Here is a tiny trained network, its code and every weight. The questions are about switching its units off for an input and a class, where a switched-off unit gives its printed mean instead of its output.

import numpy as np


def w(rows, s, z=0):
    codes = np.array(rows[::2]) - 128.0
    scale = np.full(codes.shape[1], s)
    scale[-1] = z or s
    return codes * scale


def norm(h):
    return h / np.sqrt((h * h).mean(-1, keepdims=True) + 1e-5)


def f(y):
    return y / 2 * (1 + np.tanh(0.7978845608 * (y + 0.044715 * y**3)))


def log_softmax(a):
    a = a - a.max(-1, keepdims=True)
    return a - np.log(np.exp(a).sum(-1, keepdims=True))


def net(x, mask):
    res = np.array(x, float).reshape(1, 5) / 4 @ E
    u = 0
    for l in range(2):
        y = f(norm(res) @ A[l][:, :-1].T + A[l][:, -1])
        res = res + np.where(mask[u : u + 10], y, B[l][:, -1]) @ B[l][:, :-1]
        u += 10
    return log_softmax(norm(res)[-1] @ U[:, :-1].T + U[:, -1])


A, B = {}, {}
E = w([
[132,126,127,125,123,130],'x0',
[130,127,127,120,126,128],'x1',
[119,161,2,114,153,145],'x2',
[191,82,124,144,190,99],'x3',
[112,129,131,131,143,116],'x4',
],0.0097)
A[0] = w([
[48,151,127,103,82,169,255],'0.n1',
[92,165,111,104,112,152,86],'0.n2',
[170,87,123,74,90,138,171],'0.n3',
[118,168,173,136,88,107,137],'0.n4',
[155,126,116,131,148,96,141],'0.n5',
[79,134,176,130,75,150,103],'0.n6',
[120,130,141,102,141,125,139],'0.n7',
[106,136,137,92,146,94,146],'0.n8',
[154,105,70,148,157,98,157],'0.n9',
[103,132,7,116,145,138,168],'0.n10',
],0.011,0.0067)
B[0] = w([
[33,139,178,154,92,176,254],'0.n1',
[143,73,99,144,71,87,157],'0.n2',
[79,111,156,137,165,120,154],'0.n3',
[134,135,126,123,216,152,169],'0.n4',
[118,85,101,100,100,193,147],'0.n5',
[176,178,109,64,254,196,180],'0.n6',
[164,146,180,153,133,108,133],'0.n7',
[125,106,131,161,147,174,137],'0.n8',
[128,136,153,77,160,210,182],'0.n9',
[169,162,104,126,102,35,248],'0.n10',
],0.0072,0.01)
A[1] = w([
[183,69,167,92,185,121,215],'1.n1',
[223,135,82,109,140,119,55],'1.n2',
[106,49,215,128,132,174,169],'1.n3',
[200,98,154,175,119,32,158],'1.n4',
[130,212,105,112,106,126,150],'1.n5',
[173,151,56,89,160,113,102],'1.n6',
[164,70,178,146,145,48,95],'1.n7',
[55,212,190,141,113,164,218],'1.n8',
[91,119,117,100,68,210,126],'1.n9',
[66,197,123,158,1,58,3],'1.n10',
],0.01,0.0051)
B[1] = w([
[121,148,97,132,52,77,232],'1.n1',
[144,136,159,104,182,89,158],'1.n2',
[78,93,106,154,181,206,231],'1.n3',
[121,32,58,73,170,196,162],'1.n4',
[117,66,123,167,103,141,179],'1.n5',
[160,121,231,97,151,101,169],'1.n6',
[124,111,23,84,83,153,161],'1.n7',
[193,152,172,141,118,82,255],'1.n8',
[165,77,98,123,141,74,162],'1.n9',
[79,187,48,196,2,131,200],'1.n10',
],0.0092,0.0095)
U = w([
[101,150,255,167,173,200,113],'0',
[110,202,96,159,28,69,232],'1',
[109,6,60,91,162,217,2],'2',
[212,116,124,30,171,36,188],'3',
],0.014,0.00088)

Each question gives the input, the list of numbers given to net, and the class t.
The units are the neurons (one row each of A and B). Each row of codes is followed by its name. A weight is (code - 128) times the scale printed after its matrix; where a second scale follows, it is the last column's (A, B and U).
mask holds one flag per neuron, layer by layer. A switched-off neuron (its flag False) gives its mean, the last column of its row in B, instead of its output. The means were averaged over made-up inputs and are rounded, as every weight is.
A unit's drop is (log p(t) with every unit on - log p(t) with that unit switched off) / (log p(t) with every unit on - log p(t) with every unit switched off).
most important unit: the unit with the biggest drop
top k neurons: the k neurons with the biggest drops, biggest first
k most important neurons of layer l: the k neurons of layer l with the biggest drops, biggest first
drop when u is switched off: that unit's drop, to one decimal
input [-4,-5,0,0,-5], class 0: most important unit -> 0.n10
input [2,-6,5,1,1], class 3: 2 most important neurons of layer 0 -> [0.n1; 0.n9]
input [-5,-4,-4,1,-1], class 2: top 2 neurons -> [0.n1; 0.n9]
input [-6,7,0,0,3], class 0: 2 most important neurons of layer 0 -> [0.n10; 0.n8]
input [-6,1,0,-8,0], class 0: top 4 neurons -> [0.n6; 0.n10; 1.n1; 0.n1]
input [3,4,-4,0,5], class 0: top 2 neurons -> [0.n10; 1.n10]
input [3,2,3,1,7], class 3: top 2 neurons -> [0.n1; 0.n9]
input [5,8,-2,1,-3], class 2: drop when 0.n1 is switched off -> 1.0
input [2,7,-3,3,1], class 2: drop when 0.n1 is switched off -> 0.1
input [7,3,2,5,3], class 3: drop when 0.n1 is switched off -> 0.2
input [0,1,-8,2,1], class 2: drop when 0.n1 is switched off -> 0.4
